Each row has a class, written as a number after it.
[ -72   13 -136 -153   61 -177   94 -343   -8   32  204 -149  -72 -509
  -70 -374 -277  -23  -32   90  263 -219 -292  115 -310 -240 -496 -331
  189  124 -184  -62 -219]
0
[  76  -36  -46   31 -150 -330  404  -24 -202   15   57  143 -123  -39
  302  237   -6  -42 -111  -28  111 -305  655 -382 -115 -552  204   40
 -494  266  109  -79 -372]
5
[ 261 -132  118 -332 -641  162  -56  208  -93 -149   74  -46 -302  587
  606   86   78  192  -79   33 -403 -333  471 -209 -141 -388  360  -45
 -559  -24  139 -286 -230]
0
[  32 -221  -43 -193 -170   82 -263 -371  -87  265 -185    3  -12 -271
   70  373   96  -37   20  106  -95  422  197  -77 -122   19   79   40
  227  -80   47  293  204]
4
[ 147  434  104  304 -331  200  400   73 -100  -54   -1  -97  175  427
  102 -125  135 -456 -101 -207 -128 -233 -171 -463  437  296 -224 -213
 -115   58   -4 -425  347]
0
[  53    0  -87  -44 -237  435   40  -62  205 -144   83 -115   30  628
  -32   72  182  -35    4   86 -219    3 -274 -173  339  416  181   98
  -29  -11 -172  -83  602]
7
[  60 -308  -47 -388   61 -196  -68 -235 -198   70 -141   10 -210 -111
  315  235  198   66   21   15  -24 -170  157 -206  -83 -292  123  -22
 -199  109  -59  244   65]
4
[ 315   71   54 -101 -519  247  250  -38  -73  -37  -73  -62  -34  716
  477   50  161 -135 -117  -71 -255 -315  184 -330   30  -31   67 -156
 -412 -127  211 -474   71]
6
[ 101 -252 -137 -454   67 -270  162   51 -275   38  -78  324 -144   37
  382  707  117  298  -32  176  -78 -236  899 -225   40 -458  830  147
 -411   29   33  202 -314]
2
[ 375   62  -14  -93 -554  148  260 -196  -67   43  273 -257  -28  451
  357  -73    6 -141 -238   21  -88 -307  -98 -350  -23 -160  -59 -459
 -266  118   38 -513 -114]
2
[ 414  285  -58 -125 -244  -16  383 -124 -198  -52   53   81   33  859
  523  243   15 -125  -95   59   15 -474  502 -711  263 -117  538  -71
 -497  -59   73 -343 -104]
2
[ 388 -161  206 -204 -108  -55 -211   86 -271  -27  128   -2  140  683
  446  133   -4  -94  -81  -39    5 -248  355 -320    6 -165  251 -187
 -564 -118  115 -152 -148]
3
[ -38  132   45  302 -201 -318  165 -401 -149  191  278 -174  506 -279
  -94   -9  -64 -106   83   12  351  235 -205  -73  190 -105 -325 -412
  260  463  165   50 -109]
0
[ 238   -8   68  337 -370 -201  157   45 -106   78  402  -73  319  145
   64  -51  129 -152 -266    4   85   90  130 -104   14 -456   87 -419
 -317  274  175    3 -241]
7
[ 105   42  120  101 -255 -201   47  157  -76 -143  248  -61 -147 -150
  296 -111 -198 -111  -35   15  132 -276  338  -43 -123 -473 -101 -327
 -325  221  136  -74 -511]
1
[ 283  356  204  318 -367 -111  -59  383 -234    1  147 -108   23  273
  104 -342  -45 -259 -256  -19 -227 -144   76 -252  190 -300   47 -358
 -311   18   53 -139 -298]
5
[ 120 -114  -61  107   28 -313  314 -121   11  -89   25  -30 -242   29
  249  266  247  -78 -247 -142  -82 -196   83 -220   58 -271  103  -36
 -234  123   71 -264 -159]
2
[  40  277   40  -51 -341  191  186   87 -195    2  -40  269  -43  274
   -1 -300 -238 -180  -63   83 -258  -62  169 -142  130 -200  157   93
  -80 -160 -128 -243    7]
3
[ 145  166   58 -106  -45 -154   71 -291 -153  470 -175  251  -11 -182
   52  119 -248   24 -250   66   42  291  227 -141  -82 -300   12 -219
  186  -69    0 -109 -335]
2
[ 141  -12   30 -313   99 -252 -159 -332 -219  312   21  119  152  -91
   20  289  -14  171  -12   94   57  324 -121    6  252   32  260 -207
  333  -33   35   38   87]
6
[  99  -31  149  352  213 -336 -305  -40   75  107  126   38  403 -131
  -38  -98  -42   70 -157  -61  459  398 -316   43  302  -36 -345 -504
  263  162   40  111 -221]
2
[-168 -116  -94 -649 -114   39  104 -374 -203  241 -244   58 -610  -25
   80  376 -351  206  268  265 -548  -81  368  -58 -240  -76   69  467
  148  118   97 -300  255]
1
[  73  277 -234 -492 -297  397  199 -321   16    7  151 -193 -408  198
   94 -239 -276  -53   96  230 -122 -397 -461 -117   54  260  -37  -71
  246    7 -272 -501  288]
0
[ -92 -237   42  163    9 -341 -116  164 -184 -112    6  -57    6  -59
  113 -105  204   83  138  -45 -146    5   38  197   15 -232  -13  -25
 -136   -7  160  183  -10]
6
[  91 -225  -57  -73   43 -427   -9 -174   55  120  318 -134 -104 -565
  123  440  107  237  -74   -9  236  255 -151  136   -4 -244  112 -298
   61  291  174  128  -57]
3
[  91 -150  -12 -452 -160 -278   61 -410 -258  240  271  -69 -219 -322
  200  503 -147  106  -42  238   69  120   76  -43  -67 -293  200 -219
  -38  373  128   11   89]
7
[  66  -72  198  452  -46  -30 -187  -49  263   -4  257 -118  497  266
 -144 -160  275   69 -111 -207  184  306 -563  163  237  164  -90 -188
  -62  -29  -50   66  254]
3
[ 196  215 -173  707 -104  -86  -50  110  434   10  246 -254  333  320
 -277 -547  260  -21   58 -101   72  141 -760   12  511   35  -58 -279
  212   -9 -174    8  257]
6
[  34  -45  123  -36 -401 -310  -11 -228  192  -22  261 -136  -92 -171
  181  -73 -367  181 -130   52   22  187   39  188 -214 -363 -296 -318
   89  306   72 -177 -658]
4
[ 167  104 -201  -49 -134  -61  200   26  -98 -107  302 -109  181   94
   58   66  238  -23   51   68  166 -302 -105  -99  192  -94  478 -127
 -199   71  -32  107  115]
7
[-154  -26 -110  152  -80  -93  -21 -130  192 -170   56 -242   -6 -206
  -60   57  362  145  210  -72   64  -58 -424  250   89   78  200  194
   86   54   44  185  268]
1
[ -59  -89  -23 -394  319 -206  -70 -216   33  220 -285  347   36   13
   62  507  -32  448  190   86   67  352  231  -98  314  -36  274  129
  300  139  119  257  129]
3
[  -8 -101  -62 -542   40  139  201 -520 -161  219 -121   95 -158   33
  198  329  -33   -2   63  111  -46 -183   80 -185  -36  204  -42   64
   19   22   -1 -205  328]
5
[ 331  145  -98 -181 -247 -246   95 -345   12  180  178 -307 -437  159
  179  -87  -81  -56 -273   67 -290 -180 -345 -165 -112 -308  -41 -292
   17   62    2 -521   -7]
0
[ -82 -423 -273 -408  187   25   32  -39  134 -194   61  -45  -91  206
   29  604  236  185  229  192 -234  124 -136   55  430  471  293  188
   81  135  -35  226  876]
4
[ 137  307  -14  352 -247  273   71  235  -84   49  -20 -165  230 -108
  -50 -305  262 -400   65 -168  115 -252  118 -252 -140  -22   13  -81
 -222 -223   31  197  188]
5
[  35  434  104  106   30   74  216   49 -181  -26  -53   59  299  152
 -120  -53   61 -108   91  -69  152 -301  -50 -198  278   60  248   -7
 -149  -30   40   -7   59]
5
[ 176   61   57  106   50 -386  184 -473   61  181  134  -11  369  179
   17  341   50   34 -237  -36  256  293 -264 -126  382  -19  -24 -417
  184  298  155 -165  -83]
3
[ -11 -165   24  -21  141  -81 -184   84  123   19  -22  121  212  343
 -131  -32  166  132   38    5 -162  290 -406  223  423  109  162   49
   56  -84 -105  167  468]
3
[  21  -69  -51  532   10 -205  123  338  264 -248  271 -157  153  318
 -101  -54  256   10   30 -189 -151  182 -362  117  377  167   32   54
  -87   77  120  -76  218]
3
[ -88 -122 -171  -54 -204   52   70 -226    4   92   62 -112   48  -51
    3   36  -47  -11  162  194  -39   82  182  -20  -27 -110  -89 -120
  230  273   52  125 -132]
0
[ -21   54   51 -260   -1 -105   22 -385  -16  273    4 -162 -273 -307
  -40   22   43   39   54  -54 -113   61 -354   52 -144    2 -112    5
  218   37  -17  -99  491]
6
[-108  554  158  203  277  -18  290  106   71  -60 -151   24  142  175
 -264 -216 -239   29  126 -174  147 -172 -412  -70  231  330 -364   77
   85   95   73 -289  269]
4
[ 274  210   38 -458   -9 -188  363  -59 -245   84   52  111 -238  306
  366  435  -65  273 -129   39  -14 -456  341 -447  123 -278  557 -151
 -434  156   54 -213 -226]
1
[ 244   79   72 -455 -296   23 -139 -101 -431  147    1    6 -424  296
  298   19 -146 -232 -139  230 -581 -164  421 -241 -141 -307  390    8
 -204 -220  -15 -166  -49]
0
[ 111  223 -165  664 -251   58  168  219  456 -247  460 -296   36  380
 -180 -532  156 -183   21  -98 -179 -185 -394   85  210   48   -7  -20
   -4  -11 -120 -338   50]
0
[ -41  132   13 -512  163   49   25 -129 -191  140 -214  -37 -268 -147
   12   62 -144  160  106   16  -29  -54 -384  -95   88  144  -96  -88
  234   48  -57  -30  306]
3
[ 280  216  244    6 -323  -24  177  -54 -156   67  -14  -67  -50  478
  339  -12  -20  -53 -218 -170 -135 -382  181 -416  -78 -279   17 -190
 -505  -27   42 -448 -236]
0
[  96   48  163  419 -146    4   -4   70  290  -35  412  -29  327  437
 -137 -130  -39 -212 -190  -70  -28  325 -218  115  286  281 -213 -172
   39   69   -1 -315  327]
0
[ 102   23  -28  216 -259  170  -31   53  153  -91  244 -170 -158 -158
   76  -36  -82 -245  -49   78  -60  -43  236  -63  -99 -201   35  -89
  -65  104   22  -19 -479]
2
[ 381  153   91   43   71 -104  199  214  138   25   44   48   93  565
  115  172   46  311 -144 -181   42 -231    9 -303  186 -174  210 -253
 -348   70  139 -359 -136]
4
[ 249  151 -161  279 -430   77  225  147 -132  -72   -1 -186  -11  285
  241 -168  314 -298 -127  -57 -194 -341    9 -304  192  -85   99 -266
 -236 -129  -45 -187  -34]
6
[-118  254  278  126  391  -22   -2  -62  -84   55 -293  159   45  162
 -145 -109  -52   49   35 -194  197  -53 -293   -8  109  177 -187  133
   22  -94   55 -202  248]
6
[  95   13   68   90 -277 -323  331 -105 -214 -146  -38   51   28  393
  431  107  182  -20 -127 -139  -66 -371  175 -243  134 -337   68  -29
 -424  157  195 -412 -274]
0
[ 170  157 -124 -170 -165   84  374 -166 -126  105 -110 -113 -384  343
  108  310  189 -221  -53   12 -582 -369  289 -497   97  -30  402  193
 -215  -27  -62 -235  270]
1
[ -48  -58 -223 -626  -33    7 -107   70 -135   79  -77  -57 -355   15
  -70   29  -97  424  273  265 -459 -216  -59   -1   33 -127  360  296
   88   61 -111   82  234]
5
[ 234  516  -96  -76   19  184  288 -167 -332   53  -21  122 -234  158
   -7   18   33 -480 -114   97    2 -409  144 -467  130  -72  554  132
 -100 -126  -65 -208  194]
4
[  48 -146  -72  158 -111 -211  249  326  -33  -73  139 -116  359  -29
  -16 -122  112    3 -105  -93   80  -62  -58   33   61 -286 -223 -436
 -223  261   64  168 -239]
3
[ -44  287 -198 -575  284   86  133 -491   60  153 -243   25 -283 -365
  -27  103  -66   94   91   95  200 -363 -198 -189  -27  197  -37   34
  332  -82 -230  -17  415]
5
[ -16 -469 -107  391   -7 -211 -252  385  451 -227  198 -298  -72  -84
 -102   -3  417  132   34 -206 -151  300 -247  231   -5 -119   -5   69
  -66   97  -14  336  209]
7
[-317 -290  -70   -2 -219  -45 -239  273  122 -319  104   17  -68   54
 -126 -393  -40   54  238  151 -355  250 -128  495  124    4   -1  282
  194   25 -193  289  253]
4
[-134   -5 -121 -773   21  183  -43 -273 -385  -77   80   80  -81  -91
   90  184 -466    7  274  502  -67 -114   60    3  247  304  -84 -148
  333  193  -28   36  125]
7
[ 151  190 -116 -744  128   51  430 -436 -226  299 -159  107 -484  190
  157  305 -264 -116 -101   82 -175 -192  136 -416 -189   42  194  150
   18  -64  -52 -385  351]
0
[-107 -554  -80  -68 -220 -107 -291  -43  -26  -68  133 -126 -110 -158
  145  188  312 -104   97  102 -326  301   38  286   52   -2   75   38
   66   38  -24  324  308]
7
